-0.81,1.88,-0.99,0.57,4.86,1.34,3.64,-0.12,-1.90
-0.61,2.94,6.00,2.50,2.16,2.31,5.47,4.35,1.33
-0.60,1.28,-2.24,0.09,4.13,0.62,2.31,-0.94,-2.05
0.05,-0.28,-2.21,-0.69,0.99,-0.25,-0.31,-1.37,-1.07
-0.14,-0.36,-2.16,-0.57,0.77,-0.37,-0.51,-1.30,-1.04
-0.71,1.31,-2.19,-0.02,4.16,0.76,2.28,-0.86,-2.18
-0.56,1.02,-2.54,-0.20,3.65,0.45,1.59,-1.16,-2.05
:
-0.56,-0.71,-0.14,0.05,-0.60,-0.61,-0.81
1.02,1.31,-0.36,-0.28,1.28,2.94,1.88
-2.54,-2.19,-2.16,-2.21,-2.24,6.00,-0.99
-0.20,-0.02,-0.57,-0.69,0.09,2.50,0.57
3.65,4.16,0.77,0.99,4.13,2.16,4.86
0.45,0.76,-0.37,-0.25,0.62,2.31,1.34
1.59,2.28,-0.51,-0.31,2.31,5.47,3.64
-1.16,-0.86,-1.30,-1.37,-0.94,4.35,-0.12
-2.05,-2.18,-1.04,-1.07,-2.05,1.33,-1.90

-0.84,4.37,3.12
-1.36,-0.51,-0.14
1.75,0.15,2.58
3.73,-5.40,-4.94
-0.99,1.76,-0.13
-3.01,-0.79,-3.23
-0.16,5.31,6.07
-3.48,0.59,-6.48
3.60,-2.15,2.93
:
3.60,-3.48,-0.16,-3.01,-0.99,3.73,1.75,-1.36,-0.84
-2.15,0.59,5.31,-0.79,1.76,-5.40,0.15,-0.51,4.37
2.93,-6.48,6.07,-3.23,-0.13,-4.94,2.58,-0.14,3.12

-1.91,-3.15,-2.72,-3.21,4.17,-3.78
-4.56,-0.08,-2.69,-3.38,-5.29,-2.21
2.41,-1.12,5.82,0.52,-5.04,3.48
-0.91,5.05,4.17,4.43,3.43,-4.76
4.09,-2.47,-1.97,2.63,1.86,2.94
:
4.09,-0.91,2.41,-4.56,-1.91
-2.47,5.05,-1.12,-0.08,-3.15
-1.97,4.17,5.82,-2.69,-2.72
2.63,4.43,0.52,-3.38,-3.21
1.86,3.43,-5.04,-5.29,4.17
2.94,-4.76,3.48,-2.21,-3.78

-0.16,-3.22,1.53,1.53,2.67,-1.71,0.56,-1.06,-1.38,1.37
-0.04,1.23,-2.95,0.35,-2.23,-0.42,1.43,0.32,1.04,1.78
6.87,-3.72,-3.27,-0.15,-4.45,-3.45,-0.62,1.57,0.70,-0.44
2.40,-0.59,-1.87,-0.33,-3.04,-0.37,0.27,2.70,-0.82,0.52
1.59,-3.64,-1.98,0.65,1.48,-1.02,2.27,-2.03,-0.65,0.02
2.55,0.21,0.66,-1.01,2.56,0.66,-2.39,-2.29,-0.18,0.33
1.45,-3.82,0.17,-0.10,1.89,-3.65,-1.52,-4.20,-0.01,0.17
:
1.45,2.55,1.59,2.40,6.87,-0.04,-0.16
-3.82,0.21,-3.64,-0.59,-3.72,1.23,-3.22
0.17,0.66,-1.98,-1.87,-3.27,-2.95,1.53
-0.10,-1.01,0.65,-0.33,-0.15,0.35,1.53
1.89,2.56,1.48,-3.04,-4.45,-2.23,2.67
-3.65,0.66,-1.02,-0.37,-3.45,-0.42,-1.71
-1.52,-2.39,2.27,0.27,-0.62,1.43,0.56
-4.20,-2.29,-2.03,2.70,1.57,0.32,-1.06
-0.01,-0.18,-0.65,-0.82,0.70,1.04,-1.38
0.17,0.33,0.02,0.52,-0.44,1.78,1.37

-3.59,2.40,-3.34,0.98,-0.13,5.44
0.89,-1.26,4.71,-1.81,-0.88,5.10
-2.37,4.23,-1.62,-1.89,-2.38,0.82
0.76,0.12,-1.48,1.65,2.04,0.59
:
0.76,-2.37,0.89,-3.59
0.12,4.23,-1.26,2.40
-1.48,-1.62,4.71,-3.34
1.65,-1.89,-1.81,0.98
2.04,-2.38,-0.88,-0.13
0.59,0.82,5.10,5.44

-1.13,-4.34,-1.27,0.61,3.63,2.77,5.84,1.22,-3.23,-3.57,0.64
0.99,1.36,-6.80,-1.60,-0.30,-6.42,-0.12,2.26,2.76,-1.61,3.66
:
0.99,-1.13
1.36,-4.34
-6.80,-1.27
-1.60,0.61
-0.30,3.63
-6.42,2.77
-0.12,5.84
2.26,1.22
2.76,-3.23
-1.61,-3.57
3.66,0.64

-2.84,-5.71,0.16
4.64,-2.49,5.25
:
4.64,-2.84
-2.49,-5.71
5.25,0.16
